Here is a tiny trained network, its code and every weight. The questions are about switching its units off for an input and a target symbol, where a switched-off unit gives its printed mean instead of its output.

import numpy as np


def w(rows, s, z=0):
    codes = np.array(rows[::2]) - 128.0
    scale = np.full(codes.shape[1], s)
    scale[-1] = z or s
    return codes * scale


def norm(h):
    return h / np.sqrt((h * h).mean(-1, keepdims=True) + 1e-5)


def f(y):
    return y / 2 * (1 + np.tanh(0.7978845608 * (y + 0.044715 * y**3)))


def softmax(a):
    e = np.exp(a - a.max(-1, keepdims=True))
    return e / e.sum(-1, keepdims=True)


def log_softmax(a):
    a = a - a.max(-1, keepdims=True)
    return a - np.log(np.exp(a).sum(-1, keepdims=True))


def net(x, mask):
    ids = ['αβγδζθλμξπσφψω'.index(c) for c in x.split()]
    T = len(ids)
    res = E[ids] + P[:T]
    u = 0
    for l in range(2):
        q, k, v = (norm(res) @ M[l].T for M in (Q, K, V))
        z = softmax(np.where(np.tri(T) > 0, q @ k.T / 2**0.5, -1e9)) @ v
        res = res + np.where(mask[u], z, O[l][:, -1]) @ O[l][:, :-1]
        u += 1
        y = f(norm(res) @ A[l][:, :-1].T + A[l][:, -1])
        res = res + np.where(mask[u : u + 4], y, B[l][:, -1]) @ B[l][:, :-1]
        u += 4
    return log_softmax(norm(res)[-1] @ U[:, :-1].T + U[:, -1])


Q, K, V, O, A, B = {}, {}, {}, {}, {}, {}
E = w([
[162,57,95,127],'α',
[152,85,121,138],'β',
[148,115,137,254],'γ',
[121,147,212,116],'δ',
[136,97,116,132],'ζ',
[161,157,192,150],'θ',
[114,119,140,151],'λ',
[100,99,171,217],'μ',
[146,92,126,136],'ξ',
[163,50,111,133],'π',
[79,162,78,211],'σ',
[147,116,109,126],'φ',
[66,194,65,140],'ψ',
[71,172,143,98],'ω',
],0.023)
P = w([
[100,36,127,97],'0',
[255,208,42,143],'1',
[101,64,141,87],'2',
[199,179,87,127],'3',
[101,66,143,92],'4',
[182,176,113,116],'5',
[94,55,145,95],'6',
[248,211,200,78],'7',
],0.013)
Q[0] = w([
[150,218,146,254],'L0H0',
[170,123,243,92],'L0H0',
],0.0086)
K[0] = w([
[160,2,84,139],'L0H0',
[105,130,230,137],'L0H0',
],0.0093)
V[0] = w([
[74,176,155,66],'L0H0',
[179,123,254,126],'L0H0',
],0.0082)
O[0] = w([
[107,111,133,2,4],'L0H0',
[196,138,238,74,195],'L0H0',
],0.0085,0.0018)
A[0] = w([
[36,128,161,56,251],'L0N0',
[88,134,176,158,147],'L0N1',
[110,249,179,126,248],'L0N2',
[191,130,100,147,31],'L0N3',
],0.014,0.0019)
B[0] = w([
[162,7,79,112,232],'L0N0',
[124,155,119,29,155],'L0N1',
[205,124,82,107,253],'L0N2',
[140,148,168,57,207],'L0N3',
],0.012,0.0047)
Q[1] = w([
[112,246,109,114],'L1H0',
[59,49,162,175],'L1H0',
],0.012)
K[1] = w([
[220,160,108,2],'L1H0',
[22,215,136,252],'L1H0',
],0.0087)
V[1] = w([
[162,2,65,85],'L1H0',
[154,157,75,47],'L1H0',
],0.0047)
O[1] = w([
[253,186,136,29,253],'L1H0',
[105,200,25,203,117],'L1H0',
],0.0068,0.0048)
A[1] = w([
[96,77,155,120,178],'L1N0',
[225,248,97,154,150],'L1N1',
[179,124,115,90,255],'L1N2',
[161,110,110,132,40],'L1N3',
],0.016,0.0055)
B[1] = w([
[89,141,134,122,164],'L1N0',
[147,252,88,128,251],'L1N1',
[120,177,127,151,251],'L1N2',
[128,147,133,99,137],'L1N3',
],0.019,0.014)
U = w([
[210,100,81,147,67],'α',
[139,146,200,160,87],'β',
[103,113,174,197,175],'γ',
[169,119,210,8,80],'δ',
[59,168,113,135,55],'ζ',
[181,180,170,86,223],'θ',
[37,197,147,21,2],'λ',
[44,137,196,122,149],'μ',
[103,169,216,134,72],'ξ',
[218,84,157,179,117],'π',
[58,124,93,198,133],'σ',
[130,229,83,141,166],'φ',
[78,122,34,123,94],'ψ',
[142,99,49,3,70],'ω',
],0.013,0.0067)

Each question gives the input, a string of symbols that net reads in full, and the target symbol t.
The units are the heads (2 rows each of Q, K, V and O) and the neurons (one row each of A and B). Each row of codes is followed by its name. A weight is (code - 128) times the scale printed after its matrix; where a second scale follows, it is the last column's (O, A, B and U).
mask holds one flag per unit, layer by layer, with each layer's heads first. A switched-off unit (its flag False) gives its mean, the last column of its rows in O or B, instead of its output. The means were averaged over made-up inputs and are rounded, as every weight is.
A unit's drop is (log p(t) with every unit on - log p(t) with that unit switched off) / (log p(t) with every unit on - log p(t) with every unit switched off).
The circuit of an input: a set's keep is (log p(t) with only the set's units on - log p(t) with every unit switched off) / (log p(t) with every unit on - log p(t) with every unit switched off). Starting from all 10 units, units are removed one at a time, each time the one whose removal leaves the highest keep (on an exact tie, the one counted first), for as long as the keep stays at least 0.8.
circuit, biggest first: the units of the circuit, biggest drop first
unit that matters most: the unit with the biggest drop
k most important neurons: the k neurons with the biggest drops, biggest first
top k neurons in layer l: the k neurons of layer l with the biggest drops, biggest first
input π β γ μ λ π ξ, target μ: circuit, biggest first -> [L1N1 L1N0 L1H0 L0N0]
input π ξ δ ω π ζ ξ, target ω: unit that matters most -> L0H0
input π α α, target π: circuit, biggest first -> [L1N1 L0H0]
input μ φ φ, target μ: 3 most important neurons -> [L0N2 L1N1 L0N0]
input μ ξ λ ξ π π λ, target μ: circuit, biggest first -> [L1N1 L0N2]
input ξ ζ α, target α: top 2 neurons in layer 1 -> [L1N1 L1N3]
input ψ φ β, target ψ: circuit, biggest first -> [L0H0 L1N1]
input β μ ζ ω γ, target γ: circuit, biggest first -> [L1N1 L0N2]
input θ φ ζ α ψ, target ψ: circuit, biggest first -> [L1N1 L0N0]
input λ α λ, target λ: circuit, biggest first -> [L0N2 L1N1 L0N1]
input π μ β ω γ ω σ, target σ: top 2 neurons in layer 1 -> [L1N1 L1N2]
input β ξ α δ π, target δ: circuit, biggest first -> [L1N1 L0H0]
input π ω ζ δ β, target δ: circuit, biggest first -> [L1N1 L0H0]
input γ μ λ, target μ: most important neuron -> [L1N1]
input π π π, target π: 2 most important neurons -> [L1N1 L0N2]
input π π μ, target μ: 2 most important neurons -> [L1N1 L0N1]
input ψ ζ ζ α α, target ψ: 2 most important neurons -> [L1N1 L0N2]
input δ λ π, target δ: top 2 neurons in layer 1 -> [L1N1 L1N0]
input λ λ λ, target λ: top 2 neurons in layer 1 -> [L1N1 L1N0]
input ζ ω ζ, target ω: circuit, biggest first -> [L1N1]
input α μ δ π π μ ξ, target μ: 3 most important neurons -> [L1N1 L1N0 L0N2]
input λ α ξ π π, target π: 2 most important neurons -> [L1N1 L0N1]
input ξ γ π, target γ: top 2 neurons in layer 0 -> [L0N2 L0N0]
input δ ζ λ, target δ: 2 most important neurons -> [L1N1 L0N0]
